In the rows, 128 means zero.
Rows lie near named flat spaces through zero. A row that begins with a name and a colon came from that space; any other row is followed by the name of its block's space that it lies nearest.
zl_mf: [145 128 123 151 141 119 166 117 103 138 156 146 114 122 113 116 112 171
 117 114 144 140 120 112 126 114 114 170 121 145 134 138]
mj_br: [141  63 166  77 142 162 116 123  95 161 195 138 177   8 147 113 118 164
 147  30  86 232  84 106  78 130 147 133  74 147 139 163]
sj_mt: [128 166 175 128 164 105  68 153 139 122 143 132 108  94 130 121 136 115
 107  80 170 158 212 167 129 141 103 148 139 217 160 130]
nf_gs: [103 133  92 102 135 150 178 121 155 127 110 147 176 176 151 176 143 119
 145 141 107 116 110 103 143 114 103  79  91  75 101 132]
sj_mt: [137 187 168 171  78 114 104 101 148 171 126  80  49 164 135 136 135  56
 189 121 180 107 178 157 147  94 165 107 105 140 120 162]
tg_hz: [167 135 132 164 160 135 141 130  99 124 160 139 103 102 114 115 103 164
 117 108 138 122 120 128 110 115 137 165 115 153 135 134]
jg_ll: [181 190 158 194 148 132 101 137 109 113 151 117  65 151 120 146 108 100
 134 118 145  65 142 155 126 113 184 120 109 128 121 125]
tg_hz: [ 47 124 160  52  90  68  89 125 158 151 122 136 167 159 126 145 170  97
 100 113 125 183 169 125 173 180  80 114 172 125 145 112]
zl_mf: [181 151  75 209 148 125 236 133 104  69  86 171 145 173 168 104 153 170
 158 205 164 107 103  93 104  97 108  97  97  96 129 148]
mj_br: [153 176 141 175 135 114 128 155  93  87 128 157 105 184 135 141 121 135
 103 120 162 114 178 131 144 112 137 123 132 168 114  98]
zl_mf: [179 208 125 229 152 110 144 103 140 145 138  96  16 167  87 126 103 110
 142 169 183  20 141 162 139 101 147 174 127 122 140 152]
tg_hz: [160 121  61 163 151 203 154 137 147 102  79 102 107 125 133 124  95 130
 153 180 125  53 112 143 107  77 147 125 113 132  94 123]
mj_br: [136 114 103 138 120 135 163 127 115 112 113 138 144 144 135 123 129 145
 133 157 117 119  97 108 122 122 132 117 125  99 117 124]
jg_ll: [154 149 116 169 151 112 165 110 128 134 139 130 102 135 110 119 126 144
 131 156 142  91 102 125 123 128 121 153 123  99 146 149]
jg_ll: [150  93  99 135 111 174 179 126  91 116 128 142 157 133 150 134 111 156
 150 126  97 137  73  90 109  93 161 101  89  95  88 125]
sj_mt: [103 167 123 139 108  99  80 133 193 117  56  83  92 163 128 115 162  56
 144 208 164  70 180 177 148 150 114 106 179 127 148 126]
nf_gs: [115  78 101 115 104 137 155 126 106 131 118 135 137 113 119  97 110 176
 112 130 130 166 124 108 127 111 109 170 152 167 117 114]
tg_hz: [158 181 171 168 156  93 121 140 107 111 157 154 112 136 139 131 143 128
 123 100 163 141 164 136 125 136 127 122 111 151 152 140]
tg_hz: [ 87 148 184  92 116  59  93 125 129 150 162 148 140 144 119 141 158 115
  97  85 140 182 168 127 160 174  97 135 152 139 158 125]
jg_ll: [139 132 130 142 145 110 129 151 124  92 105 147 144 108 151  95 152 144
 124 143 158 159 160 133 111 138  99 125 140 169 154 132]
nf_gs: [125 117 144 118 121 127 115 132 124 135 132 127 131 100 138 113 132 131
 134 104 140 169 149 131 120 125 122 133 126 165 135 136]
nf_gs: [155 140 164 118 201 165  54 149 132 135 182 114 104  47 106 143  89 124
 103  54 110 112 145 171 104 135 152 160 110 179 141 127]
jg_ll: [ 94  81 134  76  97 118 115 118 130 149 132 122 161 105 122 119 138 130
 122 122  96 167  99 114 130 156 124 129 148 105 133 125]
jg_ll: [142 171  97 179 172  99 173 129 162 108  90 139 108 138 133  98 153 144
 134 187 196 105 171 143 124 121  60 153 137 161 167 157]
mj_br: [177 111 143 161 112 162 143 132  66 120 158 136 118 107 145 119 101 154
 148  87 120 155 103 108 101  90 187 121  88 143 100 130]
nf_gs: [157 172 159 187 113  89  73 145 121  98 104 103  63 145 118  95 136  94
 122 169 170  85 170 169 130 145 160 133 175 154 150 114]
zl_mf: [118  76  99 112  87 139 164 126 110 117  98 136 167 126 149 103 138 152
 142 155 113 166  95  96 117 119 127 111 133 113 113 123]
sj_mt: [151 101 151 111 123 184 134 112 105 166 179 120 140  73 150 147 105 128
 175  50  95 171  89 111  98  92 177 105  50 120 102 161]
zl_mf: [103 105 120 110 110 133 114 107 143 175 136  96  89 105  88 112  97 138
 115 116 137 129 143 141 143 116 114 195 158 170 127 127]
nf_gs: [139 106 126 134  98 153 114 141 113 114 104 114 124 113 147 107 122 123
 147 131 132 145 137 132 113 107 156 113 129 157 110 120]
sj_mt: [125  94 135 115 111 118 123 126 119 132 125 125 142  87 134  93 139 141
 134 129 126 170 116 122 110 141 125 136 140 138 145 138]
mj_br: [174 148 118 165 175 172 137 138 124 115 138 126 106 102 135 134 103 136
 143 113 136  98 130 142 103  93 146 131  87 152 119 141]
sj_mt: [ 96 124 135  69 159 154  82 144 161 133 135 126 159 108 129 165 124 105
 110  89  98 132 149 146 135 142 115 113 123 141 122 114]
tg_hz: [148 108  94 150  91 151 157 125 135 100  67 108 146 139 167 106 154 102
 187 206 115 103  78 117 101 117 163  62 115  63 114 142]
nf_gs: [143 113 147 158  40  97 137 115  96 121  99 111 121 153 156  89 161 103
 177 174 136 151  97 109 118 131 180  80 136  81 125 139]
mj_br: [104  79 119  83 109 127 167 109 121 148 141 146 187 111 141 128 145 151
 140 117  93 183  75  87 120 140 113 113 109  82 128 144]
zl_mf: [132 100 152 109 133 141 114 120 104 163 179 126 119  70 112 119  99 157
 119  60 120 175 125 125 116 119 136 173 115 171 130 137]
sj_mt: [111 143 170 137  70 113  43 137 143 149  97  74  51 114 123  89 123  79
 141 113 194 153 236 182 145 109 140 156 176 246 131 121]
zl_mf: [ 91  53  87  89  59 165 110 116 170 151  51  64 127  80 137  72 130 106
 173 182 128 149 128 143 114 108 126 132 165 156 117 136]
jg_ll: [145 188 145 151 196 111 102 152 148  99 135 145 117 130 127 144 138 116
 105 123 153  96 174 159 129 147 104 128 126 153 157 128]
jg_ll: [148 159 155 155 164 102 112 141 108 120 160 146  99 116 110 119 116 152
  93  96 160 135 168 142 130 134 114 173 139 184 151 123]
mj_br: [150 134 127 143 149 127 186 110 113 139 161 155 149 125 142 139 136 153
 149 111 124 146  89  97 114 118 121 117  76  89 133 162]
zl_mf: [ 94 174 145 109 157 105  65 131 189 146 123 102  95 137  98 150 133  80
 103 129 146  83 187 178 159 157  97 149 162 151 152 122]
mj_br: [107 129 146  93 136 130 140  90 162 195 169 115 135  96 127 151 136 111
 164  82 120 156 113 123 128 126 109 128  80 102 141 180]
jg_ll: [140  96 117 137 101 130 164 103 101 148 146 125 126 123 116 114 116 154
 139 137 108 131  68 100 119 122 151 143 122  86 120 137]
nf_gs: [139 161 162 147 167  90  90 125 137 143 162 120  85  99  93 115 124 127
 101 113 152 110 152 159 129 157 115 179 150 154 172 139]
nf_gs: [150 142 127 163 123 135  97 143 128 107 101 104  86 126 123 106 117 112
 129 156 150  92 153 157 122 119 152 136 152 160 127 116]
tg_hz: [ 37 130 179  35  97  62  66 113 170 179 151 125 158 149 108 162 164  82
  95  89 110 175 161 133 180 195  86 124 169 109 152 118]
nf_gs: [127 188 160 158 127  73  93 146 138 101 108 132 102 173 133 125 160  92
 115 152 173 111 190 155 149 154 117 113 160 147 153 118]
jg_ll: [ 89 105 128  96  90 121 124  99 138 181 143 105 109 134  95 132 110 127
 121 113 121 138 125 123 154 125 121 167 149 130 118 126]
sj_mt: [ 86 154 151  97 138  77 106 129 150 138 140 145 139 155 113 147 151 117
  91 114 139 142 167 134 162 167  82 139 157 134 153 119]
sj_mt: [109  54 140  52 140 167  83 146 125 135 144 127 186  24 141 110 121 148
 120  69  84 208 116 128  94 144 126 132 124 170 134 127]
mj_br: [175 145 107 171 198 113 187 133 115  90 140 170 154 112 135 114 145 175
 121 161 130 109  83 110  96 146 102 131 106  87 165 152]
sj_mt: [151  15  74  98 108 227 194 123  49 130 162 148 180  83 127 129  58 218
 123  83  42 166  16  61  93  74 182 145  86 108  56 102]
mj_br: [ 97 130 121 102 130 119 118 106 180 164 119 100 122 121 113 134 140  99
 140 147 126 108 126 143 139 144 102 136 137 103 145 149]
tg_hz: [104 120 136 110  97 117 128 123 120 143 132 132 130 149 125 135 127 129
 121 110 131 155 144 117 148 123 122 133 137 141 115 117]
zl_mf: [139  65 128 119  67 155 150 113  70 145 150 124 138 113 129 113 102 158
 143 104  90 169  66  89 114 105 183 129 115 107  92 120]
tg_hz: [140 166 113 157 137 156 125 132 149 123 107 109  91 161 130 150 113  99
 144 141 147  73 158 150 138  94 141 116 114 141 105 125]
tg_hz: [206 158 131 191 211 143 140 150 110  82 145 148 122  76 144 109 128 153
 136 134 139  99 108 142  75 128 142 125  90 130 160 154]
zl_mf: [126 108 130 143 106  92 143  95 128 171 140 106  86  93  94  75 124 155
 130 143 158 146 120 129 125 133 106 201 160 149 162 156]
[135 151 148 130 128 129 121 120 148 138 130 117 133 127 152 145 152  87
 169 124 126 124 122 134 120 131 144  80  91  91 133 157] : nf_gs
[109 129  90 135 115 135 143 144 136 105  79 133 120 168 130 120 120 140
 110 158 161 122 181 132 150 101  94 144 160 185 108  99] : tg_hz
[139 164 138 163 141  82 114 126 146 118 115 118  95 137 112 105 149 112
 122 175 158  90 141 152 131 158 115 143 161 119 167 137] : tg_hz
[149 146 155 172 108  89 134 123 100 132 139 131  88 127 125  92 133 143
 131 123 177 156 159 129 127 120 127 158 140 172 148 141] : sj_mt
[154 152 184 137 138 131  57 149 121 118 147 113 110  91 143 128 132  89
 140  88 130 135 154 161 109 140 173 101 114 153 140 133] : nf_gs
[126 127 108 136 107 135 164 104 152 146 104 111 130 138 145 125 146 110
 177 162 134 120 106 119 123 111 126 102 104  89 124 160] : nf_gs
[153  94 163 119 128 131 139 115  95 152 177 138 152  49 149 102 135 155
 159  71 118 209  93 106  87 128 144 128  82 132 148 171] : sj_mt
[124 168 149 130 150 116 113 129 145 135 144 132 118 143 128 155 135 106
 126 106 141 118 158 142 141 133 118 119 114 132 136 135] : sj_mt
[ 78 112 146  84 138  68 137 136 111 138 157 181 160 119 110 111 138 193
  58  75 161 228 191 108 157 154  36 199 172 217 160 112] : nf_gs
[137 173 131 160 163  98 107 152 143  93 106 136 105 144 123 117 140 123
 102 156 169  98 182 158 135 144  99 142 160 167 155 117] : sj_mt
[135 145 106 140 147 137 108 140 178  99  72 101 128 124 143 119 154  84
 153 198 130  70 127 160 113 144 128  89 138  97 144 137] : sj_mt
[120 111 124 133  94 116 125 143 105 107 101 135 127 140 134  99 129 145
 113 140 150 159 159 124 134 121 121 140 163 176 122 104] : nf_gs
[ 79 132 117  86 159 102 104 154 163 108 101 149 157 133 120 128 145 138
  75 134 146 146 193 145 152 158  52 152 178 184 151 101] : tg_hz
[145  70 114 115 111 156 171 121  77 124 153 150 173 109 137 125 113 173
 132 112  77 161  47  80 104 120 160 117 101  81 104 124] : jg_ll
[195 156 160 203 136  98 170 142  40  86 171 182 121 151 145 115 128 177
 117 105 149 152 113  95 111 120 162 123 101 128 132 125] : mj_br
[115 145  97 113 155 155 172 103 182 155 119 122 149 139 144 166 142 105
 171 140 120 102 108 122 129 110 100  94  75  76 122 168] : nf_gs
[152  13 190 103  31 110 115 113   4 151 202 135 156  49 124  65 112 188
 125  63  64 252  21  68  88 154 222 146 138 101 124 119] : nf_gs
[124  88 102 131  65 132 154 109 124 132  89 103 134 141 137 100 140 119
 164 187 112 123  76 108 120 123 155 104 140  73 114 133] : tg_hz
[160 104 108 150 104 182 151 118 108 134 123 106 113 116 140 124 101 129
 169 131 111 113  87 118 105  83 180 113  93 112  92 137] : sj_mt
[ 78 182 157  98 153  79  71 135 181 142 129 126 112 160 103 158 146  88
  86 115 155 112 208 166 174 167  75 146 168 160 157 114] : tg_hz
[130  81 116 123  83 143 171 107  84 151 150 133 135 131 121 121 104 166
 134 111 105 159  78  87 126 104 153 144 117 110  99 125] : sj_mt
[116 143 138 125 120 105 129 132 129 120 122 142 139 154 138 134 148 120
 124 130 139 142 147 124 140 138 114 112 133 127 133 125] : nf_gs
[116  96 171  86  81 112 119 148  58 101 160 176 201 157 159 154 145 138
 107  76  74 203  93  78 134 156 171  65 118  86 101  90] : nf_gs
[156 126 126 160 116 137 141 139 100 105 116 134 121 127 147 108 126 140
 142 134 144 140 133 122 112 107 147 119 119 149 120 128] : jg_ll

Rows lie near named flat spaces through zero. A row that begins with a name and a colon came from that space; any other row is followed by the name of its block's space that it lies nearest.
lf_tq: [140  94  89 178  82 171 130 135 132  67 147 178  77 110 127 146  90 117
 165 112 105  86 150 167 115  87 148 151 151 146  94 188]
cz_jn: [213 179 148 141 143 190 118 119  67 103 119 127 143  78 157 134 134 116
 176 169 136 153 114 177 130 134 118 134 135 132  97 118]
pj_dm: [145 185 114 131 146 134 110 138 118 100 121 205 152 136 117 146 147 161
  34 132 182 150  89 148  67 152 173 126 109 109  97 152]
rt_nb: [140 114  91 180 148 151 145 123 111 161  97 129 142 140 119 147 105 100
 120 103  81  93 136 114 167 172  83 134 115 126 133 121]
hc_sc: [163 127 110 163 149 143 139 132  89 134 129 132 145 131  91 157 125 137
 103 148 141 122 104 124 114 154 137 146 119 104 117 147]
cz_jn: [107  31 148 138  85 130 130 133 155 140 139 103  75 104 118 129 110 142
 154  95 112  99 156 129 173 102 154 123 146 138 134 142]
ql_pn: [138 109 130 144 123 143 140 143 111 148 142  89 124 115 113 126 114 122
 150 144 117 113 122 126 163 117 121 144 130 130 125 127]
ql_pn: [129 154 124  91 106 124 126 145 143  77 154 151 104 130 157 100 139 130
 135 129 137 136 122 157  88  93 166 122 128 133 137 145]
cz_jn: [ 92  57 115 108 102  81 170 141 168 126 139  77  84 134  87 128 130 137
 179 124 111 123 129  79 118 116 138 126 115 150 151 128]
lf_tq: [135 159 193 136 118 146  94 119 106 120 144 122 155  92 112 132 118 154
 145 188 198 162 110 160 138  80 131 149 146 148  71 121]
pj_dm: [123 118 152 112 131  98  69 109 127 112 174 154 140 133 108 151 156 143
  97 125 151 126 179 150 103 106 191 147 171  49 138 200]
hc_sc: [113 172 149  79 151  79 173 162 141 159 114  55 165 152 101  84 150 132
 130 159 150 161  60  90 136 146 112 117  52 161 168  54]
ql_pn: [120 135  64 156 112 117 160 207 185  93 106 186 119 140  58 125 128 130
  54  55 101  77  85 145 132 164 198 142  17 145 136 164]
pj_dm: [157 150 144 142 120 156 166 136 104 111 105 119 130 128 139 105 105 137
 149 161 164 146  63 145 119 120 110 116  92 186 121  77]
rt_nb: [156 145 109 182 144 156 151 131  93 134 108 133 158 152 115 130  98 107
 120 132 119 102 101 141 146 147  97 142  97 136 137 116]
cz_jn: [147 132 182 116 152 142  95  98 107 177 112  72 148  52 121 161 152 139
 181 174 139 182 149 103 172 146  86 130 167 134  65  94]
hc_sc: [120 158 114 126 140 111 163 169 121 144 139  96 148 132  68 130 130 153
 104 182 170 150  56  91 109 131 130 148  87 150  99 112]
hc_sc: [ 99  75 151 172 117 113 128 110 125 165 149  49 146 127  71 143  91  95
 220 153  95  94 174 105 205  88  73 175 148 133 130 133]
rt_nb: [139 117 183 131 157 124  63  75  75 163 162 130 167 135 131 160 142 152
  84 161 179 145 168 138 122 119 144 138 207  43 127 162]
rt_nb: [127 162 147 107 131 135  94 117 129 121 133 145 136 108 154 127 142 131
 125 137 141 150 144 143 123 116 128 126 153 123 103 130]
rt_nb: [158 133 197  99  96 162 134 166 126 125 126  93 109  85 163  68 126 147
 142 132 160 141  81 186 179  96 167 105  93 172 137  78]
pj_dm: [169 144 191 156 142 180 122 115  65 170 110 106 164 122 160 107 103 142
 102 162 180 140  84 165 176 127 105 116 130 139 125  72]
pj_dm: [150 112 159 159 134 130  83  97  99 114 148 154 150 119  91 171 132 147
 116 144 165 128 157 155 114 117 164 153 162  77 110 182]
cz_jn: [161 129 141 165 133 179 156 157  92 173 108  79 135  81 104 132 105 141
 137 168 144 136  69 121 186 143  97 138 104 174  76  82]
rt_nb: [174 133 113 117 121 174 131 130  96 104 143 136  89  87 170 135 135 137
 151 155 131 149 120 142  95 121 139 120 168 130  93 139]
ql_pn: [152 121  75 161 132 155 130 159 116 127 144 142 113  96  88 167 129 128
 112 128 101 106 129 121 130 148 149 159 132 106  83 181]
rt_nb: [ 85  67  86  87 134  33 170 149 134 141 210  56 115 211  65 122 149 129
 125 148 115 100 134  59  73 107 173 153 136  51 223 182]
lf_tq: [102  76 122 115  82 116 174 156 157 111 149  82  71 115 108 111 110 143
 188 147 131 128 102 104 122  84 135 129 121 183 120 118]
cz_jn: [144 110 157 156  96 157 108 160 154 107 109 158 111  59  81 147 126 162
 115 106 154 127 110 170 164 125 185 137  90 161  66 146]
hc_sc: [ 89 140 135 150 152  98 104 113 140 163 113 149 179 165  94 143 124 130
  65 112 142 117 139 111 145 148 113 138 116 105 133 130]
lf_tq: [161  78 129 148 108 175 152 121 109 126 109 120  79  85 150 140 110 144
 165 134 128 136 113 129 133 133 119 109 147 165  96 110]
hc_sc: [105 115  87 139 115 123 174 172 124 142 164  93 110 145  89 123 104 139
 120 166 137 113  80  90 116 104 125 152 120 147 113 135]
rt_nb: [104 188  88 138 174 114 113 146 137 177 114 143 187 166 121 123 136  91
  52  92  82  97 141 112 169 176  97 142  97  90 150 128]
lf_tq: [122 127 187 102 105 106 146 113 169  93  72 128 127 138 153  82 128 129
 172  95 146 148 108 158 135 124 127  84  64 195 176  58]
cz_jn: [115  98 139 122 150 113 150 128 121 198 114  62 137 123 108 134 133 140
 125 145 127 143 111  71 163 160  93 119 126 133 130  84]
hc_sc: [134  57  91 110 116 112 144 125 127 119 171  87  71 110 113 157 144 125
 190 137  86 121 170  89  99 119 147 139 179  94 136 179]
ql_pn: [141 140 135 114 106 120 155 158 125  84 155 117 120 149 120  91 123 130
 146 145 150 121  89 159 103  89 168 135  92 141 163 132]
ql_pn: [122 155 164 152 107 133  93 132 140  87 131 183 152 130 106 124 113 143
  99 122 176 120 121 187 128  92 168 145 106 137 109 152]
pj_dm: [108  74 106  94 107  87 171 137 153 120 156  56  83 133 113 117 134 110
 221 136  82 121 147  83 119 105 121 132 133 138 167 131]
rt_nb: [202 179 130 157 141 195 129 154  64 117 130 154 147 112 146 119 120 136
  81 153 160 126  72 187 128 137 155 135 110 118 110 129]
ql_pn: [137 135 154 127 137 125 131 113  74 137 172  96 146 147 116 132 119 154
 128 210 196 155  95 117  88  91 125 145 168 110 118 129]
lf_tq: [125 119 143 145 126 120 162 112 122 129 103  97 138 141 111 125 107 127
 176 155 145 141 100 109 127 126  85 124 105 176 131  82]
ql_pn: [104 173 164 123 106 171  46 106 157 125 129 152 130  56 191 123 119  90
 187 114  88 131 215 173 204  79  80 141 192 152  56 133]
lf_tq: [ 69  97  65 118  99  81 177 179 172 117 175 102  93 173  82 110 112 119
 134 124  99  88 115  85 107  92 145 153 106 137 156 161]
lf_tq: [141 116 131 144 154 164 108 108 111 191  94 113 133  78 146 160 133 126
 123 122 101 141 152 101 182 176  78 117 162 126  81 103]
pj_dm: [116 100 131  51 148  77 164 148 118 184 171  21 113 146 131  99 166 139
 138 164 123 152 110  61 120 133 135 114 142  93 188 101]
lf_tq: [164 116 126 125 113 154 138 126  87 100 173 102  96  97 131 142 124 139
 188 192 148 147 120 131  90  88 138 146 177 126  95 153]
hc_sc: [ 85 134 112 128 134 106 111 131 147 145 139 159 140 158 120 134 127 139
  60 114 140 118 134 111 116 129 135 132 138 106 125 148]
cz_jn: [105  75 160  95 113  93 103 107 146 124 152 132 104 137 134 130 147 156
 112 112 152 135 160 127 104 109 177 112 164  92 156 154]
lf_tq: [114 158 114 104 168 137  92 144 127 211 129 112 150 100 149 136 157 122
  60 113  93 132 153  95 185 173 107 126 156  84 102 122]
ql_pn: [140 165  63 130 135 141 169 174 109 124 159 106 126 154 131 103 117  92
 134 144  85  97 102 121 124 122 115 152 109 122 149 139]
hc_sc: [151 144 125 142 112 165 148 147 103 110 139 126 116 119 142 112 105 132
 141 160 148 129  88 150 122 101 126 134 126 158 107 118]
ql_pn: [128 144 140 176 138 139  95 109 112 123 118 191 169 156 113 146 109 136
  60 114 161 110 131 162 126 132 139 140 125 104 121 152]
pj_dm: [145 137 191 133 125 141  96 110  98 128 143 123 153 125 139 116 121 139
 127 153 174 137 129 172 145  94 143 133 146 113 133 125]
pj_dm: [ 91 173 127  63 130  79 143 140 130 117 179 108 138 198 161  72 138 128
 106 163 159 142 102 115  71  82 137 122 135 111 187 117]
ql_pn: [197  86 140 117  91 175 118 134  99  78 175  93  63  44 143 140 139 122
 242 154 100 130 165 171 131  83 172 146 180 116 102 179]
rt_nb: [100 115 128 112 116  94 194 160 146 141 123  72 125 180 117  73 109 124
 139 130 131 115  71 105 138 116 116 114  65 172 193  72]
pj_dm: [ 88 148 144 148 147 105 107  87 157 148  76 149 175 149 122 140 119 108
 129 103 118 132 158 111 155 153  65 122 113 150 125  94]
hc_sc: [211 120  84 209 131 208 152 170  65 122 130 144 121  91  89 160 101 128
 108 139 117  88  85 165 150 153 155 163 104 118  87 168]
rt_nb: [ 92  83 174  92  89  92 123 131 186 107 121 128  92 105 111 119 142 170
 140 110 165 153 124 127 119 104 174 104 113 165 122 118]
rt_nb: [109 126  66  70 130 119 196 200 161 173 122  78  83 141 168  70 144 116
  94  91  66 114  81  78 149 166 124  92  81 152 175  78]
lf_tq: [111 113  16 173 145 149 186 172 120 176 125 136 111 176 125 131  95 104
  55  96  64  67  99  77 139 175  92 135 112 121 140 136]
pj_dm: [116 132  99 140 132 101 142 119 150 100 110 146 132 129  79 164 135 130
 153 135 128 142 126  96  86 145 117 140 107 147 102 141]
hc_sc: [ 84 140 139  74 158  59 103 120 151 164 148 106 159 162 116 124 170 132
  86 123 130 143 156  88 117 142 140 125 138  72 169 135]
cz_jn: [ 95 165 135  83 144  86 124 111 163 125  99 151 146 155 150 114 155 136
  99 113 145 163 123 105  91 151 116  96 109 140 145  93]
pj_dm: [149 152 116  59 108 110 171 183 137  74 163 113  86 121 128  91 162 161
 131 161 166 163  58 132  52 106 202 115  91 145 142 129]
cz_jn: [150 146 158  96 107 123 156 150 154  77  94 139 107  91 113 115 150 170
 145 140 183 180  60 143  86 134 170 100  64 196 104  88]
lf_tq: [101 166 179 152 114 187  95 149 156 184  72 139 147  65 162 102  96 133
  94 105 138 133 109 157 247 127  77 113 106 210  49  53]
cz_jn: [201 156 110 156 140 180 181 158  68 122 117  96 133 115 126 116 112 119
 155 170 130 129  58 145 131 146 113 135  87 156 125  97]
hc_sc: [190  94 131 152 120 170 117  86 101  83 108 159  96  84 152 166 132 125
 189 120 113 136 163 159 104 142 135 117 162 123 108 152]
[ 86 122 124 138 140 116 108 122 153 174 110 140 146 144 131 131 123 119
  80  89 106 109 155 109 170 149 103 123 131 118 131 120] : cz_jn
[138 116 114 154 104 177  99 146 130 117 140 177  97  89 145 141 114 136
  95 101 118 103 145 166 148 115 160 136 155 122  81 171] : lf_tq
[ 73 111 117 100 112  93 136 126 161 130 148 119 106 153 136 116 124 134
 132 132 131 133 137  93 104  99 118 122 151 140 134 126] : hc_sc
[113 133 107 126 133 123 122 124 168 128  84 169 127 139 156 120 135 104
 105  55  78 108 157 133 148 168 117 103 100 134 153 117] : ql_pn
[140  89 144 145 123 140 145 108 106 135 116 121 114 131 132 136 112 150
 131 141 157 137 108 122 117 131 122 112 139 142 127 109] : rt_nb
[136  80 133 142  97 141 121 159 158 114 123 146  92  88 100 136 130 146
 115  81 117 104 133 156 159 131 189 129 103 133 115 158] : ql_pn
[148 192 131 100 131 170 128 133 113 122 118 136 123 104 202  97 129 122
 135 151 135 160 102 145 122 121  97 106 140 165  99  84] : rt_nb
[115  93 133 140 120 126 101 123 132 137 148 143 122 134 124 138 124 132
  99 103 122 101 162 140 144 117 155 136 155  90 137 166] : cz_jn
[126 140  87 171 131 171 126 146 108 153 141 138 128 114 124 146  99 117
 106 141 110 103 126 121 154 125  98 156 153 129  76 147] : lf_tq
[ 89 145 163 114 116  99 109 107 168 116 114 121 147 132 132 111 124 107
 180 119 121 135 160 135 152 100  96 129 119 160 135 105] : pj_dm
[107 133  81 154 121 120 158 159 147 123 133 118 127 137  81 135 109 109
 147 131  99 102 116 104 136 124 109 158  97 152 113 141] : cz_jn
[150 133 140 136 111 150 139 148 139 105 104 134 115  86 113 128 127 139
 151 127 138 139 100 148 139 131 142 125  91 173  96 113] : cz_jn
[ 99 169 129 115 118 100 152 143 145 107 140 103 147 162 118  92 113 106
 169 154 132 127 106 126 122  89 102 143  95 164 150 105] : lf_tq
[145 180 155  97 180 101  77  92 115 147 120 114 181  86  99 177 187 132
 145 167 140 188 164  99 114 167 113 142 153  84  87 135] : cz_jn
[133 163  74 113 135 146 156 164 120 133 142 127 116 150 170  95 124 102
 106 119  88 107 109 125 125 134 117 124 120 125 150 123] : lf_tq
[ 96  89 133 220 100 139 110 131 144 119 118 196 142 140  51 167  76 159
  63 107 175  86 116 153 145 109 154 160 108 145  79 171] : lf_tq
[139  87  79 199 124 147 186 204 110 166 135 116 136 187  73 100  82 116
  39  80  98  30  68 146 192 150 166 151  43 110 195 144] : ql_pn
[135 162 160 127 137 134 137 163 118 156 117 114 165 149 129  82 122 133
  69 121 155 118  74 159 172 134 144 121  69 136 162  87] : rt_nb
[113 123 127 166 137 141 110 121 152 166  81 132 150 107 116 144 115 100
 133  83  79 103 164 124 208 162  81 133 110 145 109 111] : ql_pn
[160 168 139 113 142 153 125 125  96 129 130 120 138 117 166 113 136 123
 134 154 137 149 113 144 123 129 116 121 139 126 125 107] : lf_tq
[151 117 104 112 110 152 130 135 115  93 159 146  80 103 154 137 136 142
 139 143 131 137 129 136  80 109 160 126 169 119 104 163] : hc_sc
[145 110 138 163 130 154 101  88 126 124  93 156 130  97 136 163 121 115
 158 103 105 125 174 143 151 149 103 125 148 131 101 134] : lf_tq
[110  80 105 182 129 125 132 137 145 163 114 115 135 129  73 153 106 106
 128  88  77  76 157 111 194 151 112 153 108 121 131 148] : hc_sc
[158 101 112 163 136 166 130  99  92 140 118 125 116 112 146 157 112 115
 158 135 103 120 150 122 136 144  91 129 168 122 110 132] : rt_nb
[128 148 148 131 115 152  95 110 123 106 135 166 126 117 165 125 118 131
 124 132 149 135 144 163 121  98 129 126 162 132 103 138] : hc_sc
[165  78 176 139 128 148  98  74  62 137 174  86 123 113 145 152 121 132
 189 181 148 137 174 142 127  88 124 142 221  77 131 156] : rt_nb
[113 138 194  99 123 133  53 102 150 149 132 113 140  73 165 122 147 112
 166 112 108 140 206 158 200 102 117 128 175 113 108 126] : rt_nb
